Group and class of each row:
[2.228, -0.362, 1.186, -0.698, -0.654, 2.203, -0.562, 0.905, -0.528, -0.249, -0.775, 1.903, 1.674, -0.929, 1.021, -0.262, 3.414, -0.472, -0.771, 1.605, -1.076, 1.068, 0.054, -1.221, -1.724, -0.020, 0.062, 0.238, 0.445, -0.170, -1.220, -1.405, -1.596, 3.424, -0.112, 1.194, 0.559, 3.354]	S:jc
[-0.907, 0.090, 1.257, 0.805, 0.671, -0.902, -1.530, -0.649, 0.782, 0.591, 0.046, 1.701, -0.744, -0.452, -0.284, -1.499, 0.108, -1.959, -0.994, 0.149, -1.827, -0.385, 0.123, -0.101, -1.615, -0.727, -0.120, 1.124, 0.365, 0.504, 0.265, 2.291, -0.041, 2.950, 0.475, 1.223, 0.344, 1.200]	U:lc
[0.235, 0.177, 0.424, -0.274, 0.482, 2.053, 1.584, -0.268, -1.493, 0.190, 0.138, 0.711, 0.297, -0.871, 1.074, -0.034, 3.812, -3.559, -1.125, -0.488, 0.342, 0.577, 0.345, 0.085, -0.424, 0.520, 0.890, -1.765, 1.390, 0.195, -0.696, -1.150, 1.125, 2.073, -1.132, 1.075, 0.316, 0.909]	L:Fb
[5.237, -0.902, -0.627, -0.459, -2.062, 2.483, -1.247, 1.824, -2.121, -0.394, -0.676, 1.377, 2.210, -0.715, 1.764, -0.060, 6.289, 0.928, -3.088, 3.803, -0.357, 0.956, 0.698, -1.342, -1.269, -0.277, -0.073, 0.821, 1.314, -0.461, -1.692, 0.063, -3.026, 2.944, -0.218, 0.696, 1.828, 3.768]	S:jc
[3.214, -0.646, -0.272, -0.054, -0.619, 4.527, -1.459, 0.365, -0.376, -0.331, -2.027, 3.107, 1.147, -1.769, 0.979, -1.273, 7.057, -0.215, -2.162, 1.768, -2.625, 4.640, 1.998, -1.682, -2.804, 0.364, -1.265, 0.858, 1.683, 0.251, -1.302, -1.547, -4.647, 6.282, 0.203, 2.319, 0.756, 6.760]	S:hg
[3.572, -0.804, 0.627, -1.340, -0.988, 3.400, -1.073, 0.391, -1.174, -0.043, -0.839, 2.287, 3.136, -0.693, 0.866, -1.252, 3.193, 0.026, -1.246, 2.038, -1.593, 2.517, 0.514, -1.243, -1.673, 0.036, -1.158, -0.184, 0.571, 0.147, -1.460, 0.004, -3.016, 4.987, 0.719, 1.241, 0.756, 5.114]	S:hg
[3.087, -0.217, -0.918, -0.568, -1.494, 3.292, -0.895, 0.560, -1.306, -0.161, -1.052, 1.588, 2.451, -1.926, 0.071, -0.040, 4.155, 0.443, -1.687, 2.449, -1.167, 2.509, 0.537, -1.323, -1.673, 0.281, -0.704, -0.119, 1.463, 0.314, -0.940, -0.492, -2.450, 2.989, 0.287, 0.676, 0.490, 3.709]	S:hg
[1.081, -1.106, -0.527, 0.556, 0.087, 1.546, 1.541, -0.325, -0.799, -0.526, -0.845, 1.025, -1.244, -1.078, -0.070, -0.196, 4.498, -1.603, -0.600, -0.788, 0.559, 1.683, 0.647, -0.969, -1.523, 1.345, -1.325, -1.754, 1.507, 0.551, -0.138, -4.362, 0.799, -0.545, -0.904, 2.129, 0.471, 3.387]	L:hn
[0.114, -0.114, 0.231, -0.264, 0.259, -1.302, -0.044, 0.128, -0.068, -0.176, 0.024, 1.654, -1.063, 1.766, 0.497, -1.509, -0.729, -0.120, -1.083, -0.075, -0.945, 0.105, 0.747, 0.344, -1.090, -0.757, -0.344, 1.393, 0.254, -0.322, -0.388, 1.507, -0.719, 1.406, -0.679, 2.043, 0.024, 1.856]	U:lc
[-0.018, 0.086, 0.892, -0.019, -0.260, -2.099, -1.635, 0.203, 0.222, 0.331, 0.304, 1.007, -0.318, 1.058, 0.810, -2.772, -0.171, 0.010, -0.171, 1.362, -0.828, 0.242, -1.571, -0.212, -1.561, -0.280, 0.602, 1.744, 0.212, 0.492, -0.076, 4.001, -0.414, 1.469, -0.961, 2.174, -0.275, 1.191]	U:Qg
[-0.328, 0.310, 1.098, -0.536, -0.512, 0.069, -1.624, 0.104, 0.631, 1.264, -0.476, 1.857, -1.271, -0.230, -0.101, -2.026, 1.571, -1.667, -1.619, 0.907, -1.478, 0.745, 0.710, -0.519, -2.277, -0.458, -0.328, 1.991, 0.955, 0.872, -0.541, 2.335, -0.868, 4.154, -1.698, 2.396, 0.207, 2.654]	U:Qg
[0.210, 0.128, 1.574, 1.216, -1.047, -4.325, -1.241, 0.724, 0.834, 1.237, 0.825, 0.733, 0.019, 0.871, 1.237, -2.028, -2.152, -0.327, -1.013, 1.863, -2.729, -1.317, -0.911, 0.634, 0.387, -0.375, 1.524, 0.406, 0.026, 0.521, 0.847, 4.406, 0.441, 1.211, -0.576, 0.563, -0.041, -1.422]	U:Qg
[0.982, -0.959, 0.032, 0.982, -0.371, -1.378, -2.750, 0.498, 0.233, 0.014, 0.446, 1.286, -0.153, 0.536, 0.173, -1.404, 2.755, 1.855, -0.643, 1.393, -0.837, -0.404, -0.148, -0.263, -1.683, -1.403, 0.837, 0.229, 1.500, 0.018, 0.473, 1.333, -2.872, 0.434, -0.394, 1.033, -0.530, 0.655]	U:Qg
[0.212, -0.071, 0.717, -1.197, 0.791, 2.782, 0.479, -1.024, -1.401, -0.028, -0.186, 1.429, 1.050, -1.058, 0.491, -0.313, 7.576, -2.811, -0.166, -1.729, -0.633, -0.380, -0.252, -1.101, -1.521, 0.471, 0.648, -1.248, 1.573, 0.669, 0.417, -3.012, -0.657, 1.492, -1.734, 1.559, 0.073, 3.235]	L:Fb
[3.828, -0.588, -0.818, -1.122, -1.400, 3.301, -0.193, 0.881, -1.573, -0.277, -0.940, 1.776, 2.945, -0.858, 0.493, -1.442, 3.652, 0.430, -1.900, 0.181, -1.043, 2.873, 0.980, -0.611, -0.725, 0.900, -0.318, 0.257, 0.263, 0.391, -1.756, -0.379, -1.835, 3.733, -0.017, 2.221, 1.534, 5.875]	S:jc
